Group, then class
-.02 -.02 -.02 -.11  .05 -.08 -.03 -.05 -.08 -.11  .26  .02  .02 -.02 -.03  .14 -.12 -.10 -.02 -.08 -.49  .15 -.01  .02  .07  .00 -.02 -> Divu > (94)
 .00  .05  .02 -.07 -.03  .05  .02 -.09  .00  .02  .03 -.04 -.14  .22 -.15  .02 -.05  .14  .10  .02  .03  .01 -.07  .00  .14 -.01 -.02 -> feze > (102)
 .01  .08 -.07 -.12  .01 -.03 -.04 -.11 -.28 -.16  .12  .00  .07 -.08 -.10  .05 -.11 -.20  .00  .11 -.27  .04  .02 -.05  .03  .03 -.05 -> Divu > (116)
 .02  .05  .06 -.01 -.02 -.06  .08  .06 -.15  .09  .45 -.04 -.03  .09 -.02  .09 -.09 -.06 -.08 -.06 -.03 -.05  .07 -.13 -.06  .07 -.05 -> Divu > (90)
 .01  .05  .03 -.10  .05  .01  .02  .00 -.21  .02 -.07  .00 -.10  .13 -.04  .07 -.05  .27  .03  .04  .13  .04 -.04  .00  .07 -.03 -.03 -> feze > (102)
-.01  .05 -.02  .05 -.09 -.11  .07 -.05  .25 -.13  .23  .00  .25  .03 -.06  .18 -.10 -.01  .05 -.17 -.64 -.03  .02 -.04  .00  .03 -.06 -> Divu > (116)
-.06 -.01 -.03 -.32  .02 -.03 -.10 -.11  .00 -.10  .26 -.02 -.18 -.13 -.01  .08 -.12 -.07  .02 -.07 -.60  .06 -.06  .04  .06  .00 -.04 -> Divu > (94)
-.02  .09  .00 -.01 -.12  .00  .11  .01 -.04 -.13  .19  .03  .18  .18 -.11  .17 -.13  .08 -.01 -.04 -.17 -.02 -.06 -.03  .02  .01  .00 -> Divu > (116)
-.03  .05  .03 -.03 -.04 -.08  .04 -.06  .04 -.13  .12  .04  .08  .02  .05  .07 -.11  .07 -.03 -.21 -.26  .02 -.12 -.10 -.09  .05 -.04 -> Divu > (116)
-.07  .12  .00  .08  .15  .07  .07 -.02 -.12  .04  .19 -.01 -.13  .29 -.11  .10 -.14  .25  .07 -.05  .17  .18  .06  .00  .02  .08  .04 -> feze > (102)
 .02 -.03 -.05  .07 -.05 -.05 -.03  .03 -.07  .06  .09  .01 -.03  .00  .13 -.15 -.02 -.05 -.15 -.10  .40  .01  .04  .04 -.11  .00  .03 -> Kop > (91)
-.01 -.12 -.09  .03  .00 -.02  .03  .00  .42  .13 -.22  .01 -.12 -.05  .01  .02  .17  .12  .07 -.14 -.06 -.17 -.03  .02  .02 -.07 -.10 -> Tovup > (119)
-.04  .01  .03  .05 -.14 -.11  .01  .02  .12  .08  .32  .02 -.01  .09  .08  .03 -.02 -.04 -.09 -.26  .05 -.22  .08 -.13  .01  .04 -.08 -> Divu > (116)
-.01 -.03 -.01 -.07 -.03 -.05  .07  .02  .13  .06 -.23  .01  .08  .07  .04  .04  .08  .18 -.05 -.15  .10 -.16 -.02 -.03 -.01 -.03 -.05 -> Tovup > (88)
 .04  .15 -.05  .08  .02  .04  .13  .01 -.01  .10 -.02 -.02  .10  .17 -.04 -.01 -.13  .28  .04  .04  .29 -.10 -.01  .02  .15  .01 -.03 -> feze > (102)
 .01  .00 -.05  .04  .12 -.17  .05 -.04  .05 -.09 -.14 -.02  .18  .03  .16  .09  .02  .13 -.09 -.24 -.05 -.06  .01 -.05  .00 -.02 -.04 -> Tovup > (88)
-.02  .08 -.09 -.05  .07  .06  .02 -.03 -.13 -.27 -.15  .02  .00  .16 -.12  .18 -.12  .25  .09  .05 -.24  .15 -.05  .04  .06  .00  .01 -> feze > (102)
 .08  .04  .07  .20 -.12 -.12  .07 -.02 -.02 -.04  .11  .03  .01  .06 -.02  .09 -.08 -.05  .14 -.09  .06 -.03 -.05 -.11  .06  .04 -.01 -> Divu > (116)
-.12  .04 -.04 -.12  .07  .09 -.04 -.02 -.06  .00  .02  .02 -.03  .69 -.11  .07 -.08  .22  .09 -.01 -.19  .14 -.03  .03  .09  .03 -.04 -> feze > (86)
-.01 -.02 -.02  .08  .04  .04  .05  .10 -.06  .07  .10 -.03  .01  .08  .03  .00 -.03  .02 -.04  .01  .17  .13 -.01  .08  .00 -.05  .05 -> Kop > (103)
 .02  .01 -.01 -.01 -.01  .03  .00  .04 -.06  .03 -.21 -.02  .14  .00  .20 -.17  .02  .18 -.16 -.03  .39  .08 -.02  .03 -.08 -.05  .06 -> Kop > (89)
 .03  .03 -.03  .20 -.07  .02  .14  .06 -.02  .13 -.02 -.04  .06  .09  .16 -.20 -.01 -.02 -.06  .00  .64 -.28  .08  .02 -.01  .00 -.04 -> Kop > (89)
-.08 -.04 -.01 -.16  .02 -.02 -.01 -.04  .16 -.01 -.15  .04 -.11 -.01  .08  .05  .05  .10  .03 -.15 -.17  .02 -.04  .01 -.01 -.03 -.03 -> Tovup > (95)
 .02  .03 -.07  .00 -.10  .00  .01 -.04  .07 -.11  .02 -.01 -.05  .10 -.03  .01  .00  .09  .00 -.06  .02 -.02 -.04  .02  .07  .04  .03 -> Tovup > (88)
 .01  .01  .07 -.06 -.21  .00  .09  .15  .16  .22  .25  .02  .01  .15 -.04  .05  .05  .12 -.04 -.12  .44 -.18  .07 -.06 -.09  .06 -.05 -> Kop > (103)
